Here is a tiny trained network, its code and every weight. The questions are about switching its units off for an input and a target symbol, where a switched-off unit gives its printed mean instead of its output.

import numpy as np


def w(rows, s, z=0):
    codes = np.array(rows[::2]) - 128.0
    scale = np.full(codes.shape[1], s)
    scale[-1] = z or s
    return codes * scale


def norm(h):
    return h / np.sqrt((h * h).mean(-1, keepdims=True) + 1e-5)


def f(y):
    return np.maximum(y, 0)


def softmax(a):
    e = np.exp(a - a.max(-1, keepdims=True))
    return e / e.sum(-1, keepdims=True)


def log_softmax(a):
    a = a - a.max(-1, keepdims=True)
    return a - np.log(np.exp(a).sum(-1, keepdims=True))


def net(x, mask):
    ids = ['ΓΘΛΠαβδεζημξσφψω'.index(c) for c in x.split()]
    T = len(ids)
    res = E[ids] + P[:T]
    q, k, v = (norm(res) @ M[0].T for M in (Q, K, V))
    z = softmax(np.where(np.tri(T) > 0, q @ k.T / 4**0.5, -1e9)) @ v
    res = res + np.where(mask[0], z, O[0][:, -1]) @ O[0][:, :-1]
    y = f(norm(res) @ A[0][:, :-1].T + A[0][:, -1])
    res = res + np.where(mask[1:9], y, B[0][:, -1]) @ B[0][:, :-1]
    return log_softmax(norm(res)[-1] @ U[:, :-1].T + U[:, -1])


Q, K, V, O, A, B = {}, {}, {}, {}, {}, {}
E = w([
[166,97,144,104,74,120,70,108,18,123],'Γ',
[121,101,141,113,201,116,137,115,140,114],'Θ',
[113,103,126,163,166,113,102,118,120,131],'Λ',
[101,106,91,74,74,128,187,217,93,171],'Π',
[117,152,183,105,108,110,82,38,111,137],'α',
[111,123,139,136,168,104,108,126,130,139],'β',
[145,125,112,114,167,101,89,121,146,119],'δ',
[141,79,130,124,193,114,110,114,132,92],'ε',
[133,197,172,106,139,110,116,126,154,165],'ζ',
[120,72,156,134,199,124,129,109,123,119],'η',
[155,51,171,170,151,80,135,184,129,134],'μ',
[129,157,123,177,183,154,132,130,154,143],'ξ',
[109,118,146,125,185,136,126,101,139,143],'σ',
[136,154,140,121,180,163,112,91,158,145],'φ',
[251,144,126,142,116,254,155,82,97,121],'ψ',
[225,167,125,48,77,129,123,167,90,118],'ω',
],0.0054)
P = w([
[100,122,124,121,128,112,131,106,187,83],'0',
[94,124,140,115,110,158,90,143,189,79],'1',
[158,126,254,139,134,125,154,177,141,176],'2',
[142,79,103,82,139,150,52,131,171,218],'3',
[136,119,102,128,125,84,160,82,158,128],'4',
[155,141,230,141,152,127,156,175,106,165],'5',
[134,103,65,85,163,154,52,128,142,200],'6',
[79,141,67,102,135,164,98,123,139,48],'7',
[145,155,201,139,175,128,156,172,75,151],'8',
[132,109,59,97,161,146,79,132,111,174],'9',
],0.0062)
Q[0] = w([
[80,124,161,103,160,213,44,202,126,88],'H1',
[146,108,17,89,162,130,92,98,96,183],'H1',
[84,182,83,147,21,137,136,109,160,25],'H1',
[150,65,109,54,188,178,5,159,144,250],'H1',
],0.011)
K[0] = w([
[176,163,72,153,189,26,222,66,47,172],'H1',
[147,111,102,112,31,187,155,130,89,101],'H1',
[137,111,134,147,78,86,132,87,189,156],'H1',
[165,139,73,82,115,176,145,159,4,171],'H1',
],0.012)
V[0] = w([
[123,140,138,61,82,2,96,200,123,101],'H1',
[61,92,154,188,83,111,40,45,81,143],'H1',
[192,224,158,89,111,158,122,31,104,106],'H1',
[240,97,122,222,131,130,44,102,89,59],'H1',
],0.0065)
O[0] = w([
[165,159,61,162,209,126,39,153,61,146,253],'H1',
[70,166,254,179,142,151,92,134,56,121,51],'H1',
[170,114,228,120,100,84,126,146,144,253,144],'H1',
[104,94,207,192,128,168,11,144,239,124,153],'H1',
],0.0075,0.0023)
A[0] = w([
[119,228,243,167,162,120,179,133,83,187,69],'N1',
[77,189,27,113,134,162,167,71,72,38,65],'N2',
[26,155,181,81,29,142,192,66,163,79,102],'N3',
[41,166,179,120,176,107,176,102,73,109,122],'N4',
[42,181,95,157,147,186,77,96,159,3,125],'N5',
[56,167,132,198,105,142,85,138,88,102,1],'N6',
[17,114,62,111,32,149,134,85,193,15,111],'N7',
[124,224,100,159,139,118,228,221,129,200,80],'N8',
],0.0067,0.0065)
B[0] = w([
[148,24,10,103,90,77,180,44,131,54,183],'N1',
[71,55,198,57,181,95,94,173,182,120,253],'N2',
[81,113,50,161,138,207,105,185,54,150,175],'N3',
[175,128,112,85,152,174,54,186,119,186,179],'N4',
[108,139,104,151,10,89,148,176,104,153,251],'N5',
[94,254,75,22,211,209,143,124,205,115,146],'N6',
[241,156,187,176,219,94,179,49,168,125,226],'N7',
[61,191,223,214,96,126,41,104,149,117,177],'N8',
],0.007,0.0054)
U = w([
[76,126,178,167,196,163,27,66,144,113,118],'Γ',
[151,154,210,61,193,79,167,56,186,86,104],'Θ',
[70,227,116,161,127,200,155,135,169,111,230],'Λ',
[68,104,31,48,134,150,117,42,99,53,201],'Π',
[155,40,192,127,89,78,137,100,17,122,118],'α',
[66,114,196,54,107,59,130,235,60,144,28],'β',
[85,114,67,137,15,86,113,163,125,114,125],'δ',
[153,177,118,197,66,55,143,47,182,98,135],'ε',
[191,230,214,82,110,86,157,131,22,171,161],'ζ',
[152,88,164,233,160,91,186,228,53,128,49],'η',
[128,80,65,172,124,144,76,137,241,2,10],'μ',
[188,145,134,155,147,225,184,51,122,82,255],'ξ',
[157,108,191,92,215,222,163,175,58,138,72],'σ',
[62,107,124,144,111,168,201,123,58,200,192],'φ',
[84,102,155,93,45,148,152,80,216,185,152],'ψ',
[203,142,50,123,152,117,85,120,171,184,59],'ω',
],0.0099,0.006)

Each question gives the input, a string of symbols that net reads in full, and the target symbol t.
The units are the heads (4 rows each of Q, K, V and O) and the neurons (one row each of A and B). Each row of codes is followed by its name. A weight is (code - 128) times the scale printed after its matrix; where a second scale follows, it is the last column's (O, A, B and U).
mask holds one flag per unit, heads first, then neurons. A switched-off unit (its flag False) gives its mean, the last column of its rows in O or B, instead of its output. The means were averaged over made-up inputs and are rounded, as every weight is.
A unit's drop is (log p(t) with every unit on - log p(t) with that unit switched off) / (log p(t) with every unit on - log p(t) with every unit switched off).
The circuit of an input: a set's keep is (log p(t) with only the set's units on - log p(t) with every unit switched off) / (log p(t) with every unit on - log p(t) with every unit switched off). Starting from all 9 units, units are removed one at a time, each time the one whose removal leaves the highest keep (on an exact tie, the one counted first), for as long as the keep stays at least 0.8.
circuit, biggest first: the units of the circuit, biggest drop first
top k neurons: the k neurons with the biggest drops, biggest first
drop when u is switched off: that unit's drop, to one decimal
input Θ Λ α, target Π: circuit, biggest first -> (N1)
input ψ Θ Θ Θ Λ, target Θ: circuit, biggest first -> (H1; N7; N2)
input φ Θ β δ ξ Θ Λ ω, target ξ: circuit, biggest first -> (H1; N7; N3)
input Π α ξ, target Λ: top 2 neurons -> (N8; N3)
input α Θ Θ Θ, target Θ: circuit, biggest first -> (H1; N7)
input β μ β β ε, target μ: top 3 neurons -> (N5; N2; N7)
input α β Λ Θ Π ε, target μ: top 2 neurons -> (N7; N2)
input Θ α σ δ, target δ: circuit, biggest first -> (H1; N5; N7)
input δ σ Θ Θ ε, target σ: top 3 neurons -> (N3; N4; N7)
input α ε Θ β, target β: circuit, biggest first -> (H1; N5; N2)
input ζ μ ω η μ β α Γ, target μ: circuit, biggest first -> (H1; N7; N5; N2)
input Θ Θ β Γ ζ ψ, target ξ: top 2 neurons -> (N5; N2)
input β Θ β, target Γ: circuit, biggest first -> (H1; N8; N5)
input δ Θ ψ, target ξ: top 2 neurons -> (N2; N5)
input Γ Θ ζ Θ ω ε ζ ζ β, target Γ: circuit, biggest first -> (N8; N5)
input Λ β δ Λ Θ η Λ Π, target Θ: circuit, biggest first -> (N7)
input Θ μ β ω Θ, target μ: top 2 neurons -> (N5; N2)
input Λ Γ Θ Π β φ, target ψ: top 2 neurons -> (N7; N8)
input η β Θ μ β φ Θ β δ ε, target ε: drop when N2 is switched off -> 0.1
input β Π β ε β ξ Π σ Θ Θ, target Π: circuit, biggest first -> (H1)
input β α σ Γ Π Γ ε ω σ, target φ: drop when N2 is switched off -> 0.4
input Θ μ Θ Γ α μ μ Π β β, target Π: drop when H1 is switched off -> 0.7
